Below are the code and all the weights of a small trained network. Each question names an input and a class and asks about switching units off, where a switched-off unit gives its printed mean instead of its output.

import numpy as np


def w(rows, s, z=0):
    codes = np.array(rows[::2]) - 128.0
    scale = np.full(codes.shape[1], s)
    scale[-1] = z or s
    return codes * scale


def f(y):
    return y / 2 * (1 + np.tanh(0.7978845608 * (y + 0.044715 * y**3)))


def log_softmax(a):
    a = a - a.max(-1, keepdims=True)
    return a - np.log(np.exp(a).sum(-1, keepdims=True))


def net(x, mask):
    res = np.array(x, float).reshape(1, 5) / 4 @ E
    y = f(res @ A[0][:, :-1].T + A[0][:, -1])
    res = res + np.where(mask, y, B[0][:, -1]) @ B[0][:, :-1]
    return log_softmax(res[-1] @ U[:, :-1].T + U[:, -1])


A, B = {}, {}
E = w([
[125,127,127],'x0',
[119,113,138],'x1',
[96,79,167],'x2',
[1,57,19],'x3',
[236,13,92],'x4',
],0.007)
A[0] = w([
[188,193,15,115],'N0',
[196,171,233,69],'N1',
[189,37,91,115],'N2',
[183,184,206,106],'N3',
[108,216,87,75],'N4',
[73,189,151,92],'N5',
[187,178,178,61],'N6',
[89,125,25,3],'N7',
[35,135,236,102],'N8',
[231,53,120,73],'N9',
[132,115,181,141],'N10',
[163,47,156,82],'N11',
[81,103,125,206],'N12',
[74,149,175,57],'N13',
[189,68,102,52],'N14',
[180,190,2,236],'N15',
[139,69,142,151],'N16',
[55,162,200,91],'N17',
[145,85,121,166],'N18',
[174,116,86,64],'N19',
[38,113,14,104],'N20',
],0.011,0.0055)
B[0] = w([
[105,185,180,156],'N0',
[157,43,86,228],'N1',
[119,246,134,215],'N2',
[159,53,132,220],'N3',
[101,159,117,155],'N4',
[86,168,75,175],'N5',
[158,84,94,186],'N6',
[254,34,54,167],'N7',
[111,201,130,196],'N8',
[120,159,99,206],'N9',
[207,145,152,149],'N10',
[43,163,98,167],'N11',
[163,80,205,199],'N12',
[118,172,87,144],'N13',
[92,152,86,167],'N14',
[134,175,198,209],'N15',
[93,203,156,167],'N16',
[74,173,78,182],'N17',
[121,159,142,168],'N18',
[110,217,67,134],'N19',
[190,49,148,254],'N20',
],0.0088,0.0073)
U = w([
[174,2,106,83],'0',
[78,119,98,43],'1',
[130,74,224,253],'2',
],0.012,0.0048)

Each question gives the input, the list of numbers given to net, and the class t.
The units are the neurons (one row each of A and B). Each row of codes is followed by its name. A weight is (code - 128) times the scale printed after its matrix; where a second scale follows, it is the last column's (A, B and U).
mask holds one flag per neuron, in row order. A switched-off neuron (its flag False) gives its mean, the last column of its row in B, instead of its output. The means were averaged over made-up inputs and are rounded, as every weight is.
A unit's drop is (log p(t) with every unit on - log p(t) with that unit switched off) / (log p(t) with every unit on - log p(t) with every unit switched off).
The circuit of an input: a set's keep is (log p(t) with only the set's units on - log p(t) with every unit switched off) / (log p(t) with every unit on - log p(t) with every unit switched off). Starting from the 12 units with the biggest drops (on a tie, the unit counted first), units are removed one at a time, each time the one whose removal leaves the highest keep (on an exact tie, the one counted first), for as long as the keep stays at least 0.8.
circuit, biggest first: the units of the circuit, biggest drop first
k most important neurons: the k neurons with the biggest drops, biggest first
drop when u is switched off: that unit's drop, to one decimal
input [5,2,-4,7,8], class 1: circuit, biggest first : [N2]
input [-5,8,-8,4,4], class 2: circuit, biggest first : [N15; N0]
input [5,8,2,4,6], class 1: 2 most important neurons : [N2; N11]
input [-8,1,-8,4,3], class 2: 3 most important neurons : [N15; N0; N1]
input [-6,7,1,-7,-8], class 1: circuit, biggest first : [N17; N5]
input [-2,1,8,4,3], class 2: circuit, biggest first : [N1; N16; N12]
input [0,3,6,8,-2], class 0: 2 most important neurons : [N7; N20]
input [-8,6,7,-5,-7], class 1: 2 most important neurons : [N17; N8]
input [2,2,2,-7,8], class 1: 2 most important neurons : [N2; N11]
input [-5,0,3,-6,-5], class 0: 2 most important neurons : [N1; N3]
input [6,-5,8,8,-6], class 0: 2 most important neurons : [N20; N7]
input [5,0,-7,4,3], class 2: 2 most important neurons : [N15; N0]
input [-1,3,5,-5,-5], class 0: 2 most important neurons : [N1; N3]
input [3,-2,-8,-2,3], class 2: circuit, biggest first : [N15]
input [-4,4,-2,-6,0], class 0: drop when N1 is switched off : 0.1
input [-7,4,-4,-1,7], class 1: drop when N2 is switched off : 0.0
input [6,2,-4,-6,-3], class 0: drop when N1 is switched off : 0.2
